Below are the code and all the weights of a small trained network. Each question names an input and a target symbol and asks about switching units off, where a switched-off unit gives its printed mean instead of its output.

import numpy as np


def w(rows, s, z=0):
    codes = np.array(rows[::2]) - 128.0
    scale = np.full(codes.shape[1], s)
    scale[-1] = z or s
    return codes * scale


def norm(h):
    return h / np.sqrt((h * h).mean(-1, keepdims=True) + 1e-5)


def f(y):
    return np.maximum(y, 0)


def softmax(a):
    e = np.exp(a - a.max(-1, keepdims=True))
    return e / e.sum(-1, keepdims=True)


def log_softmax(a):
    a = a - a.max(-1, keepdims=True)
    return a - np.log(np.exp(a).sum(-1, keepdims=True))


def net(x, mask):
    ids = ['αγδεζηλξτψω'.index(c) for c in x.split()]
    T = len(ids)
    res = E[ids] + P[:T]
    u = 0
    for l in range(3):
        q, k, v = (norm(res) @ M[l].T for M in (Q, K, V))
        z = softmax(np.where(np.tri(T) > 0, q @ k.T / 2**0.5, -1e9)) @ v
        res = res + np.where(mask[u], z, O[l][:, -1]) @ O[l][:, :-1]
        u += 1
        y = f(norm(res) @ A[l][:, :-1].T + A[l][:, -1])
        res = res + np.where(mask[u : u + 12], y, B[l][:, -1]) @ B[l][:, :-1]
        u += 12
    return log_softmax(norm(res)[-1] @ U[:, :-1].T + U[:, -1])


Q, K, V, O, A, B = {}, {}, {}, {}, {}, {}
E = w([
[132,217,97,153],'α',
[54,43,246,117],'γ',
[231,108,135,170],'δ',
[167,129,100,211],'ε',
[173,25,187,22],'ζ',
[94,153,198,207],'η',
[231,107,138,167],'λ',
[214,86,155,172],'ξ',
[66,54,203,56],'τ',
[112,127,131,164],'ψ',
[70,152,254,52],'ω',
],0.012)
P = w([
[71,86,40,160],'0',
[239,110,243,126],'1',
[195,217,255,105],'2',
[155,198,213,116],'3',
[75,104,102,138],'4',
[156,96,97,168],'5',
[116,110,125,193],'6',
[181,145,121,171],'7',
],0.0076)
Q[0] = w([
[64,46,44,203],'L0H1',
[97,111,72,2],'L0H1',
],0.007)
K[0] = w([
[255,206,138,111],'L0H1',
[158,10,163,171],'L0H1',
],0.0059)
V[0] = w([
[55,44,87,161],'L0H1',
[254,3,223,124],'L0H1',
],0.0068)
O[0] = w([
[71,49,97,89,124],'L0H1',
[10,112,139,213,254],'L0H1',
],0.011,0.0042)
A[0] = w([
[171,147,147,88,68],'L0N1',
[217,68,120,218,163],'L0N2',
[176,166,170,169,186],'L0N3',
[62,84,123,39,91],'L0N4',
[112,92,93,102,4],'L0N5',
[101,111,154,46,54],'L0N6',
[9,182,6,254,69],'L0N7',
[191,139,118,113,187],'L0N8',
[145,161,64,17,130],'L0N9',
[74,170,87,154,166],'L0N10',
[149,146,78,23,95],'L0N11',
[136,213,146,129,208],'L0N12',
],0.0083,0.0041)
B[0] = w([
[131,118,134,192,141],'L0N1',
[94,215,135,82,254],'L0N2',
[139,93,218,130,237],'L0N3',
[152,232,129,129,173],'L0N4',
[111,114,161,144,131],'L0N5',
[2,120,61,106,149],'L0N6',
[169,190,130,126,240],'L0N7',
[150,138,232,124,170],'L0N8',
[162,40,172,73,142],'L0N9',
[172,127,85,136,179],'L0N10',
[139,95,212,78,139],'L0N11',
[176,44,170,140,197],'L0N12',
],0.0068,0.0056)
Q[1] = w([
[54,50,4,35],'L1H1',
[33,210,195,103],'L1H1',
],0.0034)
K[1] = w([
[170,77,177,2],'L1H1',
[168,88,103,83],'L1H1',
],0.0084)
V[1] = w([
[198,2,6,124],'L1H1',
[177,137,23,94],'L1H1',
],0.0074)
O[1] = w([
[147,82,128,231,1],'L1H1',
[60,6,131,151,28],'L1H1',
],0.012,0.0063)
A[1] = w([
[110,179,144,85,27],'L1N1',
[110,165,177,155,60],'L1N2',
[89,208,168,132,165],'L1N3',
[152,216,133,187,157],'L1N4',
[192,74,121,103,176],'L1N5',
[78,105,185,95,7],'L1N6',
[153,140,181,201,192],'L1N7',
[112,146,198,94,189],'L1N8',
[48,158,118,161,205],'L1N9',
[186,43,141,197,106],'L1N10',
[103,110,254,113,24],'L1N11',
[65,46,172,113,219],'L1N12',
],0.0099,0.0019)
B[1] = w([
[133,153,66,157,198],'L1N1',
[196,74,76,142,189],'L1N2',
[186,163,92,120,255],'L1N3',
[166,137,157,96,218],'L1N4',
[78,148,190,114,143],'L1N5',
[88,135,100,69,163],'L1N6',
[100,38,165,89,187],'L1N7',
[101,172,61,119,239],'L1N8',
[183,168,119,57,171],'L1N9',
[108,78,97,163,140],'L1N10',
[89,127,2,153,217],'L1N11',
[201,222,189,78,158],'L1N12',
],0.0075,0.0093)
Q[2] = w([
[169,142,167,119],'L2H1',
[93,99,162,2],'L2H1',
],0.0069)
K[2] = w([
[140,114,84,234],'L2H1',
[154,255,193,195],'L2H1',
],0.0049)
V[2] = w([
[174,123,61,182],'L2H1',
[82,66,103,255],'L2H1',
],0.0081)
O[2] = w([
[48,230,195,182,128],'L2H1',
[132,254,204,122,1],'L2H1',
],0.0067,0.0094)
A[2] = w([
[10,142,153,1,91],'L2N1',
[143,147,117,102,44],'L2N2',
[103,139,217,193,168],'L2N3',
[174,76,45,76,236],'L2N4',
[117,160,209,175,39],'L2N5',
[85,87,183,149,88],'L2N6',
[73,55,128,90,196],'L2N7',
[177,84,227,137,171],'L2N8',
[168,106,106,225,133],'L2N9',
[127,237,109,150,242],'L2N10',
[139,168,214,90,51],'L2N11',
[80,70,187,37,249],'L2N12',
],0.0096,0.0019)
B[2] = w([
[3,146,73,87,184],'L2N1',
[128,122,144,188,163],'L2N2',
[111,202,195,122,143],'L2N3',
[106,184,193,150,254],'L2N4',
[140,82,81,199,142],'L2N5',
[40,82,179,172,133],'L2N6',
[63,238,218,100,153],'L2N7',
[4,52,131,119,148],'L2N8',
[123,31,72,138,137],'L2N9',
[180,29,107,147,239],'L2N10',
[61,95,90,122,152],'L2N11',
[36,248,142,241,162],'L2N12',
],0.0062,0.009)
U = w([
[167,143,102,109,66],'α',
[106,134,138,179,199],'γ',
[118,164,174,117,141],'δ',
[160,68,202,47,138],'ε',
[55,228,108,54,211],'ζ',
[167,86,83,178,106],'η',
[160,76,90,164,126],'λ',
[169,142,104,131,33],'ξ',
[109,142,50,62,130],'τ',
[162,130,133,59,2],'ψ',
[152,245,182,212,73],'ω',
],0.012,0.0046)

Each question gives the input, a string of symbols that net reads in full, and the target symbol t.
The units are the heads (2 rows each of Q, K, V and O) and the neurons (one row each of A and B). Each row of codes is followed by its name. A weight is (code - 128) times the scale printed after its matrix; where a second scale follows, it is the last column's (O, A, B and U).
mask holds one flag per unit, layer by layer, with each layer's heads first. A switched-off unit (its flag False) gives its mean, the last column of its rows in O or B, instead of its output. The means were averaged over made-up inputs and are rounded, as every weight is.
A unit's drop is (log p(t) with every unit on - log p(t) with that unit switched off) / (log p(t) with every unit on - log p(t) with every unit switched off).
The circuit of an input: a set's keep is (log p(t) with only the set's units on - log p(t) with every unit switched off) / (log p(t) with every unit on - log p(t) with every unit switched off). Starting from the 12 units with the biggest drops (on a tie, the unit counted first), units are removed one at a time, each time the one whose removal leaves the highest keep (on an exact tie, the one counted first), for as long as the keep stays at least 0.8.
units of the circuit, in order: the units of the circuit, biggest drop first
k most important neurons: the k neurons with the biggest drops, biggest first
k most important neurons of layer l: the k neurons of layer l with the biggest drops, biggest first
drop of u: that unit's drop, to one decimal
input α η ω γ ω ζ, target ζ: units of the circuit, in order -> [L2N4; L2N10]
input ξ α γ ψ, target ω: units of the circuit, in order -> [L0H1; L0N3; L1N6]
input ε ξ ξ ψ ξ ξ ε ε, target ω: units of the circuit, in order -> [L1H1; L2H1]
input ξ ζ ξ λ, target ω: units of the circuit, in order -> [L1H1; L2H1; L0N3]
input ξ γ ω δ, target ω: units of the circuit, in order -> [L1H1; L0N3]
input η ξ η α η γ γ, target τ: most important neuron of layer 0 -> [L0N12]
input ε η η, target γ: units of the circuit, in order -> [L1H1; L0H1; L1N7]
input ε ζ ε α, target γ: 2 most important neurons -> [L0N12; L1N7]
input ξ ζ δ, target ω: 4 most important neurons of layer 0 -> [L0N3; L0N8; L0N10; L0N4]
input λ ζ ξ, target η: 2 most important neurons of layer 0 -> [L0N7; L0N2]
input ξ ξ γ α, target ω: 2 most important neurons of layer 1 -> [L1N11; L1N8]
input δ τ ξ, target λ: 4 most important neurons of layer 0 -> [L0N7; L0N2; L0N12; L0N3]
input ξ ω ψ, target ω: 2 most important neurons of layer 0 -> [L0N8; L0N10]
input η ε ψ ξ, target ζ: most important neuron of layer 0 -> [L0N4]
input λ δ λ, target η: 2 most important neurons of layer 1 -> [L1N9; L1N11]
input ε η ξ η, target γ: 2 most important neurons -> [L1N7; L0N12]
input η ε ω ξ, target ζ: 4 most important neurons -> [L0N4; L0N3; L0N8; L0N2]
input δ ψ δ, target λ: 4 most important neurons -> [L0N7; L0N12; L0N2; L1N9]
input λ ε λ, target η: 3 most important neurons -> [L0N7; L0N2; L0N12]
input α ξ η λ, target ε: most important neuron -> [L2N8]
input λ η η, target η: drop of L0N2 -> 0.8
input ξ λ ξ δ ξ η, target ω: drop of L0H1 -> 1.6
input ε ζ ω δ, target γ: drop of L1H1 -> 1.0
